cols: D M E B A T
K73: [ 97 127  96 128  98 115]
K439: [ 83 144 147 172  91 161]
K203: [126 107 122 139  79  88]
K205: [149 109  93  92 144  86]
K684: [109  92  92 144 158 104]
K444: [ 86 129 156 168  71 167]
K405: [ 93 137 127  89 111 153]
K418: [100 114 142 178  77 125]
gone K73: [128  98  97 115  96] : [127]
gone K684: [158 104  92 144  92] : [109]
next: [109  93  92 144] : [86]
down: [122  93  92 156 127 142] : E

cols: H Z J K P
K993: [151 104 150 103 106]
K126: [136 117 139 140 117]
K779: [117 136  84  85 180]
K122: [ 95 169  98  91 167]
K450: [151 104 156 144 106]
K622: [ 83 179  84  85 180]
K555: [148 107 151 145 106]
K615: [ 87 174  89  86 177]
K83: [144 112 148 150 102]
K228: [130 130 133 138 124]
K133: [ 82 178  83  87 179]
gone K993: [103 151 106 150] : [104]
next: [136 117] : [139]

cols: F C G Y
K115: [154 107  84 164]
K903: [139 122 118 139]
K348: [129 126 134 133]
gone K348: [129 134 126] : [133]
next: [122 118] : [139]

cols: kifep valik zum lufe ruku kis som tibi Gete zad
K260: [150 152 107  98 112 129  89 133 138 110]
K927: [127 138 112 120 120 119 116 133 125 104]
K731: [162  91 123 144 164 103 149 110 111 140]
K402: [162  91 120 144 164 103 149 110 111 140]
K976: [116 152 107  98 112 129  89 133 119 139]
K595: [116 152 107  98 112 129  89 133 138 110]
K168: [147 103 120 136 150 111 145 112 117 150]
K329: [182  71 126 159 180  95 166 110 102 144]
down: [123 120 107 107] : zum
find: [127 138 111 120 120 120 116 133 127 103] : K927
down: [116 116] : kifep
find: [116 152 106  98 112 130  86 133 138 109] : K595

cols: sef rame Garuv furat Gadov zenam Momim Gaf fodez fuz
K344: [142 110 139 136 152 117 153 126 109 127]
K178: [ 80 174 109  87  86 168  82 106 167 163]
K743: [118 148 156 138 103 135 113 122 149 150]
K60: [122 130 137 117 125 114 113 136 119 145]
K445: [105 154 112 109 118 152 107 129 145 148]
down: [119 145] : fodez
find: [142 110 139 136 152 118 153 126 109 127] : K344
gone K178: [174 168 167  87 163  86  82  80 109] : [106]
next: [ 80 174 109] : [87]
down: [109 156 137] : Garuv
gone K60: [114 122 137 119 117 125 130 136 145] : [113]
find: [106 155 111 110 118 151 109 130 146 148] : K445

cols: N R Q W U S
K617: [186 131 126 187 132 132]
K224: [165 140 128 154 121 153]
K81: [186 131 126 170 132 110]
find: [187 130 127 170 131 112] : K81
gone K617: [126 132 131 132 187] : [186]
gone K224: [165 121 153 128 140] : [154]
next: [165 140] : [128]
find: [164 140 128 154 120 153] : K224
down: [187 154] : W
find: [187 131 124 189 133 130] : K617

cols: fiki raved zotim lufa nupuf
K953: [176 117  96 109 112]
K983: [ 94 139 165 134 155]
K347: [ 93 140 166 134 154]
K783: [176 118  97 110 113]
K460: [ 92 142 167 135 156]
down: [139 140 118 142] : raved
down: [109 134 134 110] : lufa
down: [166  97 167] : zotim

cols: mado nezit nogar bugok gor pigez Lebe rek bobav Letu
K102: [123 104 137 136 143 102 135 129 115 127]
K109: [ 98 166 121 132 109 151  98 116 152 142]
K151: [135 119 127 129 136 129 138 131 119 122]
K414: [147  93 138 129 146  93 144 137 113 125]
K651: [176  83 131 140 150  98 159 134 113 123]
K693: [ 91 161 126 114 112 146  99  98 141 124]
K638: [171  81 131 133 161  90 159 136 107 119]
K959: [127 126 127 118 128 144 141 133 111 116]
next: [ 98 166] : [121]
find: [127 124 128 119 127 144 141 134 111 116] : K959
next: [146  93 144 137 113] : [125]
gone K693: [ 98 126 146 112 124  91 161 141 114] : [99]
down: [102 151 129  93] : pigez
next: [150  98 159] : [134]
down: [134  98 136] : rek

cols: ziruk Rede ref Kimus Lat dodem
K496: [114 133 148 137 112 137]
K817: [131 130 137 124 132 137]
K553: [146 105 107 137 127 112]
K15: [142 115  90 101 168 117]
K47: [114 133 155 180  88 137]
K926: [111 143 180 155  88 160]
next: [180 155  88] : [160]
next: [114 133 155] : [180]
down: [115 133] : Rede
next: [133 148 137] : [112]

cols: bukun pepud bolod vud Favak zom
K557: [105 103 113  81 126 149]
K373: [175 155 100  99 173 169]
K378: [105 103 113  81  97 116]
down: [155 103] : pepud
find: [105 102 114  80  97 115] : K378
gone K373: [155 169 173 175 100] : [99]
find: [105 103 112  81 126 149] : K557

cols: zokeg sus lotag kofog kezup Maf sodo
K732: [ 82 102  74 106  71 105 108]
K69: [146  95 153  92 133 129 146]
K497: [146 151 153  92 133 129 146]
down: [92 92] : kofog
find: [146 151 152  92 133 130 146] : K497

cols: Redul Zin nozo Vebu Vitup fiv Gavi fusav
K207: [ 96 152  91 149 137 104 101 132]
K775: [139 133 174 111 121 121 167 136]
K925: [101 160 140 150 135  95 175 142]
K950: [169 171 177  96 117 157 118 111]
K528: [153 134 146 120 134 158 142  84]
K513: [ 84  87 152  87 167 151 151 137]
K604: [137  75 115 153 104 167 144  77]
K301: [120 106 144 169 136 117  90 175]
K250: [ 93  93 140 147 124  84 162 165]
down: [175 118] : Gavi
down: [111 150  96 120  87 153 169] : Vebu
next: [134 146 120 134 158] : [142]
find: [120 106 144 170 136 117  90 176] : K301
down: [ 77 175] : fusav
find: [ 96 152  89 149 135 104 101 131] : K207
gone K775: [167 139 121 174 111 121 136] : [133]

